Here is a tiny trained network, its code and every weight. The questions are about switching its units off for an input and a class, where a switched-off unit gives its printed mean instead of its output.

import numpy as np


def w(rows, s, z=0):
    codes = np.array(rows[::2]) - 128.0
    scale = np.full(codes.shape[1], s)
    scale[-1] = z or s
    return codes * scale


def norm(h):
    return h / np.sqrt((h * h).mean(-1, keepdims=True) + 1e-5)


def f(y):
    return np.maximum(y, 0)


def log_softmax(a):
    a = a - a.max(-1, keepdims=True)
    return a - np.log(np.exp(a).sum(-1, keepdims=True))


def net(x, mask):
    res = np.array(x, float).reshape(1, 3) / 4 @ E
    u = 0
    for l in range(2):
        y = f(norm(res) @ A[l][:, :-1].T + A[l][:, -1])
        res = res + np.where(mask[u : u + 14], y, B[l][:, -1]) @ B[l][:, :-1]
        u += 14
    return log_softmax(norm(res)[-1] @ U[:, :-1].T + U[:, -1])


A, B = {}, {}
E = w([
[132,130,243,101,122,180,166,142,59,27],'x0',
[131,20,83,133,21,188,173,125,213,57],'x1',
[134,163,48,131,133,17,143,133,91,2],'x2',
],0.0053)
A[0] = w([
[139,108,211,83,69,187,200,147,87,65,87],'L0N1',
[137,125,59,154,159,61,110,113,186,177,108],'L0N2',
[163,140,47,172,148,51,191,123,85,43,57],'L0N3',
[117,130,88,90,120,100,111,104,163,185,13],'L0N4',
[133,138,84,107,158,64,90,104,199,214,47],'L0N5',
[130,131,252,44,184,156,175,136,27,41,75],'L0N6',
[96,23,105,170,46,167,140,137,208,122,80],'L0N7',
[120,115,173,110,135,172,96,106,99,103,103],'L0N8',
[115,103,153,136,150,183,102,49,130,160,3],'L0N9',
[101,109,162,195,84,214,146,99,148,194,17],'L0N10',
[71,204,178,180,200,118,38,130,73,186,60],'L0N11',
[124,76,13,90,141,123,154,104,218,195,66],'L0N12',
[151,101,204,135,149,181,121,72,160,220,16],'L0N13',
[105,72,128,134,88,142,98,139,173,68,12],'L0N14',
],0.0045,0.0044)
B[0] = w([
[139,197,39,250,112,148,80,126,145,207,240],'L0N1',
[94,151,177,168,63,231,91,118,63,74,211],'L0N2',
[141,93,213,51,120,60,95,209,215,148,220],'L0N3',
[139,116,130,172,81,175,104,147,84,158,142],'L0N4',
[95,157,156,185,71,229,103,141,60,90,191],'L0N5',
[126,133,31,233,93,168,66,160,138,198,255],'L0N6',
[215,119,103,50,231,121,234,85,79,161,247],'L0N7',
[90,137,94,185,132,107,124,131,140,147,169],'L0N8',
[106,127,161,112,154,80,105,186,192,135,139],'L0N9',
[104,127,151,84,120,34,97,200,173,113,183],'L0N10',
[224,70,69,60,165,134,254,91,115,132,220],'L0N11',
[116,192,152,208,83,215,76,140,40,91,210],'L0N12',
[116,99,167,84,96,30,91,216,189,103,189],'L0N13',
[148,156,108,75,201,148,201,96,129,147,157],'L0N14',
],0.0045)
A[1] = w([
[110,125,201,119,138,170,115,119,165,201,75],'L1N1',
[168,108,137,55,171,92,181,133,165,152,165],'L1N2',
[115,99,130,130,111,165,147,127,168,134,95],'L1N3',
[128,152,158,76,157,137,154,95,65,125,50],'L1N4',
[74,128,115,182,122,175,127,103,101,102,92],'L1N5',
[171,123,86,96,178,145,197,112,101,145,88],'L1N6',
[119,92,110,118,118,158,185,88,163,97,2],'L1N7',
[112,89,199,103,125,136,102,170,164,152,96],'L1N8',
[123,148,123,134,182,86,112,118,84,134,76],'L1N9',
[113,48,141,142,88,177,151,117,172,140,104],'L1N10',
[81,143,122,113,125,52,101,114,129,38,61],'L1N11',
[105,165,193,131,200,128,112,112,107,207,118],'L1N12',
[127,134,254,64,115,183,145,133,74,52,102],'L1N13',
[170,114,101,138,164,79,141,180,192,180,176],'L1N14',
],0.0083,0.0043)
B[1] = w([
[119,150,145,132,111,64,109,175,165,73,229],'L1N1',
[118,212,122,222,83,182,95,141,90,114,223],'L1N2',
[147,162,138,118,160,98,120,106,106,97,185],'L1N3',
[123,88,79,109,148,137,177,94,144,177,155],'L1N4',
[124,161,159,163,137,136,117,112,112,143,191],'L1N5',
[110,71,123,71,146,87,157,103,135,164,206],'L1N6',
[149,119,104,99,196,111,184,69,67,140,172],'L1N7',
[81,89,119,112,124,80,113,161,113,167,195],'L1N8',
[149,105,115,132,97,176,152,98,151,72,182],'L1N9',
[155,179,138,116,148,123,116,113,110,53,233],'L1N10',
[109,121,214,104,130,126,89,167,181,160,193],'L1N11',
[165,136,117,115,118,146,157,88,128,15,240],'L1N12',
[43,19,56,98,107,111,169,147,130,255,142],'L1N13',
[103,71,135,89,145,131,137,105,149,184,253],'L1N14',
],0.008,0.0054)
U = w([
[169,120,110,77,163,129,185,74,112,102,8],'0',
[114,127,175,101,119,83,93,182,168,124,233],'1',
[142,179,120,211,107,170,98,125,97,111,130],'2',
[79,78,106,128,130,129,133,123,122,253,178],'3',
],0.019,0.0011)

Each question gives the input, the list of numbers given to net, and the class t.
The units are the neurons (one row each of A and B). Each row of codes is followed by its name. A weight is (code - 128) times the scale printed after its matrix; where a second scale follows, it is the last column's (A, B and U).
mask holds one flag per neuron, layer by layer. A switched-off neuron (its flag False) gives its mean, the last column of its row in B, instead of its output. The means were averaged over made-up inputs and are rounded, as every weight is.
A unit's drop is (log p(t) with every unit on - log p(t) with that unit switched off) / (log p(t) with every unit on - log p(t) with every unit switched off).
The circuit of an input: a set's keep is (log p(t) with only the set's units on - log p(t) with every unit switched off) / (log p(t) with every unit on - log p(t) with every unit switched off). Starting from the 12 units with the biggest drops (on a tie, the unit counted first), units are removed one at a time, each time the one whose removal leaves the highest keep (on an exact tie, the one counted first), for as long as the keep stays at least 0.8.
circuit, biggest first: the units of the circuit, biggest drop first
unit that matters most: the unit with the biggest drop
k most important neurons: the k neurons with the biggest drops, biggest first
top k neurons in layer l: the k neurons of layer l with the biggest drops, biggest first
drop when u is switched off: that unit's drop, to one decimal
input [0,8,-7], class 0: circuit, biggest first => L0N7, L1N10
input [-6,5,-1], class 2: circuit, biggest first => L0N12
input [1,3,3], class 3: top 2 neurons in layer 1 => L1N14, L1N12
input [-7,-6,3], class 2: 2 most important neurons => L0N2, L0N5
input [0,7,-7], class 0: 4 most important neurons => L0N7, L1N10, L0N3, L1N7
input [-6,7,-7], class 0: 2 most important neurons => L0N7, L1N10
input [3,-3,-3], class 3: 4 most important neurons => L0N6, L0N11, L1N14, L1N10
input [5,7,-6], class 0: top 2 neurons in layer 0 => L0N7, L0N1
input [-1,-6,-7], class 1: 2 most important neurons => L1N1, L0N13
input [-8,0,-7], class 2: 2 most important neurons => L0N12, L0N5
input [2,-4,2], class 0: 2 most important neurons => L1N9, L1N8
input [6,3,4], class 2: top 2 neurons in layer 0 => L0N1, L0N6
input [7,3,8], class 1: 2 most important neurons => L0N3, L1N11
input [7,4,0], class 2: unit that matters most => L0N1
input [2,5,-4], class 0: top 2 neurons in layer 1 => L1N10, L1N6
input [-7,-2,-6], class 2: 2 most important neurons => L0N5, L0N12
input [3,3,0], class 3: 2 most important neurons => L0N1, L0N7
input [5,-3,-5], class 1: top 4 neurons in layer 0 => L0N13, L0N12, L0N2, L0N5
input [5,5,7], class 1: 2 most important neurons => L0N3, L1N11
input [1,-5,0], class 0: unit that matters most => L1N12
input [7,-5,-8], class 1: top 2 neurons in layer 1 => L1N1, L1N12
input [3,2,1], class 3: top 2 neurons in layer 0 => L0N1, L0N2
input [-2,2,-1], class 3: 3 most important neurons => L1N13, L0N7, L0N12
input [-2,-5,-6], class 1: drop when L1N1 is switched off => 1.6
input [2,6,-8], class 1: drop when L1N1 is switched off => 0.1
input [-7,-4,4], class 2: drop when L0N2 is switched off => 0.1
input [-4,5,-3], class 0: most important neuron => L0N7
input [3,-3,1], class 3: drop when L0N2 is switched off => 0.2
